Below is a small trained network, with its code and all its weights. Each question gives an input and a class and asks what happens when units are switched off, that is, made to give their printed mean instead of their output.

import numpy as np


def w(rows, s, z=0):
    codes = np.array(rows[::2]) - 128.0
    scale = np.full(codes.shape[1], s)
    scale[-1] = z or s
    return codes * scale


def f(y):
    return np.maximum(y, 0)


def log_softmax(a):
    a = a - a.max(-1, keepdims=True)
    return a - np.log(np.exp(a).sum(-1, keepdims=True))


def net(x, mask):
    res = np.array(x, float).reshape(1, 2) / 4 @ E
    y = f(res @ A[0][:, :-1].T + A[0][:, -1])
    res = res + np.where(mask, y, B[0][:, -1]) @ B[0][:, :-1]
    return log_softmax(res[-1] @ U[:, :-1].T + U[:, -1])


A, B = {}, {}
E = w([
[144,131,249,99],'x0',
[143,18,135,155],'x1',
],0.015)
A[0] = w([
[56,130,95,135,4],'neuron 1',
[132,64,140,173,41],'neuron 2',
[93,163,110,138,255],'neuron 3',
[119,156,133,157,44],'neuron 4',
[50,197,141,149,98],'neuron 5',
[90,170,139,118,100],'neuron 6',
[132,170,117,90,240],'neuron 7',
[51,132,104,132,48],'neuron 8',
[134,142,163,110,16],'neuron 9',
[132,129,142,97,64],'neuron 10',
[117,152,86,145,157],'neuron 11',
[149,120,206,111,133],'neuron 12',
[108,75,3,144,207],'neuron 13',
],0.02,0.0043)
B[0] = w([
[71,165,97,80,155],'neuron 1',
[66,83,155,222,186],'neuron 2',
[132,31,196,68,175],'neuron 3',
[60,61,134,148,137],'neuron 4',
[100,108,230,212,182],'neuron 5',
[73,82,189,130,165],'neuron 6',
[114,30,184,142,179],'neuron 7',
[97,177,56,87,152],'neuron 8',
[95,222,14,48,157],'neuron 9',
[102,149,124,70,143],'neuron 10',
[106,113,147,15,173],'neuron 11',
[61,166,131,2,213],'neuron 12',
[94,109,165,49,254],'neuron 13',
],0.0087,0.021)
U = w([
[66,184,96,2,26],'0',
[61,103,180,129,181],'1',
[132,116,167,59,224],'2',
[166,187,105,248,1],'3',
[180,188,51,154,1],'4',
[229,181,73,227,1],'5',
[168,172,92,230,1],'6',
],0.01,0.0043)

Each question gives the input, the list of numbers given to net, and the class t.
The units are the neurons (one row each of A and B). Each row of codes is followed by its name. A weight is (code - 128) times the scale printed after its matrix; where a second scale follows, it is the last column's (A, B and U).
mask holds one flag per neuron, in row order. A switched-off neuron (its flag False) gives its mean, the last column of its row in B, instead of its output. The means were averaged over made-up inputs and are rounded, as every weight is.
A unit's drop is (log p(t) with every unit on - log p(t) with that unit switched off) / (log p(t) with every unit on - log p(t) with every unit switched off).
The circuit of an input: a set's keep is (log p(t) with only the set's units on - log p(t) with every unit switched off) / (log p(t) with every unit on - log p(t) with every unit switched off). Starting from the 12 units with the biggest drops (on a tie, the unit counted first), units are removed one at a time, each time the one whose removal leaves the highest keep (on an exact tie, the one counted first), for as long as the keep stays at least 0.8.
units of the circuit, in order: the units of the circuit, biggest drop first
top k neurons: the k neurons with the biggest drops, biggest first
drop of u: that unit's drop, to one decimal
input [4,-6], class 1: units of the circuit, in order => (neuron 5)
input [-7,6], class 0: top 2 neurons => (neuron 13; neuron 5)
input [-2,-1], class 2: units of the circuit, in order => (neuron 12; neuron 9; neuron 2)
input [-7,7], class 0: top 2 neurons => (neuron 13; neuron 5)
input [-3,-3], class 2: units of the circuit, in order => (neuron 12; neuron 2; neuron 9)
input [3,-4], class 1: units of the circuit, in order => (neuron 5; neuron 13)
input [-4,-5], class 1: top 3 neurons => (neuron 5; neuron 12; neuron 7)
input [-1,-3], class 2: top 3 neurons => (neuron 2; neuron 3; neuron 11)
input [-2,-2], class 2: units of the circuit, in order => (neuron 12; neuron 2; neuron 9)
input [7,-2], class 0: drop of neuron 12 => 0.1
input [-8,7], class 0: drop of neuron 1 => 0.1
input [-4,-7], class 1: drop of neuron 5 => 0.3
